0.732; 0.191; -2.627; -5.384; 2.310
-2.085; 0.982; -1.517; -1.771; -1.431
|
0.732; 0.191
-2.085; 0.982

-2.458; -3.793
-3.997; -5.212
-0.149; -0.602
-1.431; -3.084
3.443; 4.717
|
-2.458; -3.793
-3.997; -5.212

3.101; 0.977; -3.400
-3.708; 4.166; 3.649
2.681; -0.367; -1.123
|
3.101; 0.977
-3.708; 4.166

2.601; -5.393
-1.620; -0.230
4.561; -0.348
2.966; -2.104
-2.836; -0.168
|
2.601; -5.393
-1.620; -0.230

-3.354; 3.284; 0.708
1.628; -4.028; 3.434
-1.316; -4.836; -4.391
2.382; 5.092; -0.329
|
-3.354; 3.284
1.628; -4.028

-0.549; -2.805; -0.129; -1.000; -1.870
-2.322; -0.327; -0.092; -0.798; 2.903
-2.182; -1.080; -2.855; -4.631; 1.936
|
-0.549; -2.805
-2.322; -0.327

5.041; 5.067; -1.130; -1.730
-1.119; 4.905; -2.956; -4.083
-1.675; -2.529; -0.449; -2.860
0.334; -2.293; -4.017; 1.009
|
5.041; 5.067
-1.119; 4.905
---
3.102; 4.949; -0.755; 0.461; 2.285; 0.945
5.141; 0.461; 1.319; -1.660; -2.537; -2.724
-1.640; 1.503; -0.674; 4.408; -1.067; 1.269
-0.513; -0.450; -2.300; 0.212; -1.667; 4.268
-2.513; 3.988; -2.819; -3.277; -0.676; -1.084
0.381; -3.338; -3.311; -2.517; 3.203; -0.981
-2.703; -0.110; -4.493; 0.085; -3.063; -1.986
-1.371; -1.558; 2.223; -3.872; -0.672; 2.922
|
4.949; -0.755; 0.461; 2.285; 0.945; 3.102
0.461; 1.319; -1.660; -2.537; -2.724; 5.141
1.503; -0.674; 4.408; -1.067; 1.269; -1.640
-0.450; -2.300; 0.212; -1.667; 4.268; -0.513
3.988; -2.819; -3.277; -0.676; -1.084; -2.513
-3.338; -3.311; -2.517; 3.203; -0.981; 0.381
-0.110; -4.493; 0.085; -3.063; -1.986; -2.703
-1.558; 2.223; -3.872; -0.672; 2.922; -1.371

0.168; -2.414
-1.800; -1.178
-2.155; 0.375
-1.981; 0.117
-3.294; 0.498
-0.021; -0.269
-0.174; -0.007
-0.163; -1.178
0.931; -0.403
-4.044; -0.395
-0.235; 0.188
0.939; -1.474
|
-2.414; 0.168
-1.178; -1.800
0.375; -2.155
0.117; -1.981
0.498; -3.294
-0.269; -0.021
-0.007; -0.174
-1.178; -0.163
-0.403; 0.931
-0.395; -4.044
0.188; -0.235
-1.474; 0.939

-3.243; 0.753; -1.589; -4.266; -2.601; 4.936; -0.426; 2.665; 0.412; 3.307; 0.899; -2.143; 0.347; -2.257; 1.753; -2.707
-0.506; -0.171; -3.452; 0.792; 0.195; -1.714; -4.035; 0.218; 1.823; -0.307; 3.249; -0.939; -2.241; -1.087; 0.697; -1.577
|
0.753; -1.589; -4.266; -2.601; 4.936; -0.426; 2.665; 0.412; 3.307; 0.899; -2.143; 0.347; -2.257; 1.753; -2.707; -3.243
-0.171; -3.452; 0.792; 0.195; -1.714; -4.035; 0.218; 1.823; -0.307; 3.249; -0.939; -2.241; -1.087; 0.697; -1.577; -0.506

0.167; -2.600
-2.073; 2.512
1.932; -0.908
-4.010; 1.045
1.673; 0.905
0.332; 0.125
1.008; -1.688
-2.528; 1.804
1.921; 0.337
-1.993; 2.052
2.270; -0.178
2.859; -4.726
|
-2.600; 0.167
2.512; -2.073
-0.908; 1.932
1.045; -4.010
0.905; 1.673
0.125; 0.332
-1.688; 1.008
1.804; -2.528
0.337; 1.921
2.052; -1.993
-0.178; 2.270
-4.726; 2.859

2.137; 2.087; 0.171; 0.397; 0.432; 0.269; 0.445; 1.804; 0.815; 0.726; 0.460; 3.652
3.660; 0.013; -0.103; -0.152; 1.199; 0.750; 0.490; 2.885; 0.474; 1.144; 0.090; 2.204
-0.039; 0.791; 0.537; 0.097; 0.432; 0.349; -0.096; 2.020; 0.338; 1.813; 1.016; 1.625
1.702; 4.681; 0.171; 0.647; -0.080; 1.070; -0.186; 0.724; 0.270; 0.308; 2.867; 1.190
2.137; 0.272; 0.583; 0.047; 0.432; 0.990; -0.051; 1.156; 0.406; 1.395; 2.497; 2.059
|
2.087; 0.171; 0.397; 0.432; 0.269; 0.445; 1.804; 0.815; 0.726; 0.460; 3.652; 2.137
0.013; -0.103; -0.152; 1.199; 0.750; 0.490; 2.885; 0.474; 1.144; 0.090; 2.204; 3.660
0.791; 0.537; 0.097; 0.432; 0.349; -0.096; 2.020; 0.338; 1.813; 1.016; 1.625; -0.039
4.681; 0.171; 0.647; -0.080; 1.070; -0.186; 0.724; 0.270; 0.308; 2.867; 1.190; 1.702
0.272; 0.583; 0.047; 0.432; 0.990; -0.051; 1.156; 0.406; 1.395; 2.497; 2.059; 2.137

-3.022; -4.670; 5.395; -3.627; -1.925; -2.230; 0.394; 2.479; -0.506; -1.717; 4.334; -3.121; -1.617; -2.296; -0.470; 1.192
-2.087; 0.458; 1.305; -2.752; 0.439; 0.366; -0.121; 3.145; 1.860; -2.648; 3.398; -2.183; -3.059; -3.876; -1.051; -0.437
-1.459; 1.940; 1.335; -2.286; 0.161; 2.267; -1.146; 2.814; 2.348; -1.566; 4.748; 0.004; -1.884; -2.201; -0.180; 1.016
|
-4.670; 5.395; -3.627; -1.925; -2.230; 0.394; 2.479; -0.506; -1.717; 4.334; -3.121; -1.617; -2.296; -0.470; 1.192; -3.022
0.458; 1.305; -2.752; 0.439; 0.366; -0.121; 3.145; 1.860; -2.648; 3.398; -2.183; -3.059; -3.876; -1.051; -0.437; -2.087
1.940; 1.335; -2.286; 0.161; 2.267; -1.146; 2.814; 2.348; -1.566; 4.748; 0.004; -1.884; -2.201; -0.180; 1.016; -1.459
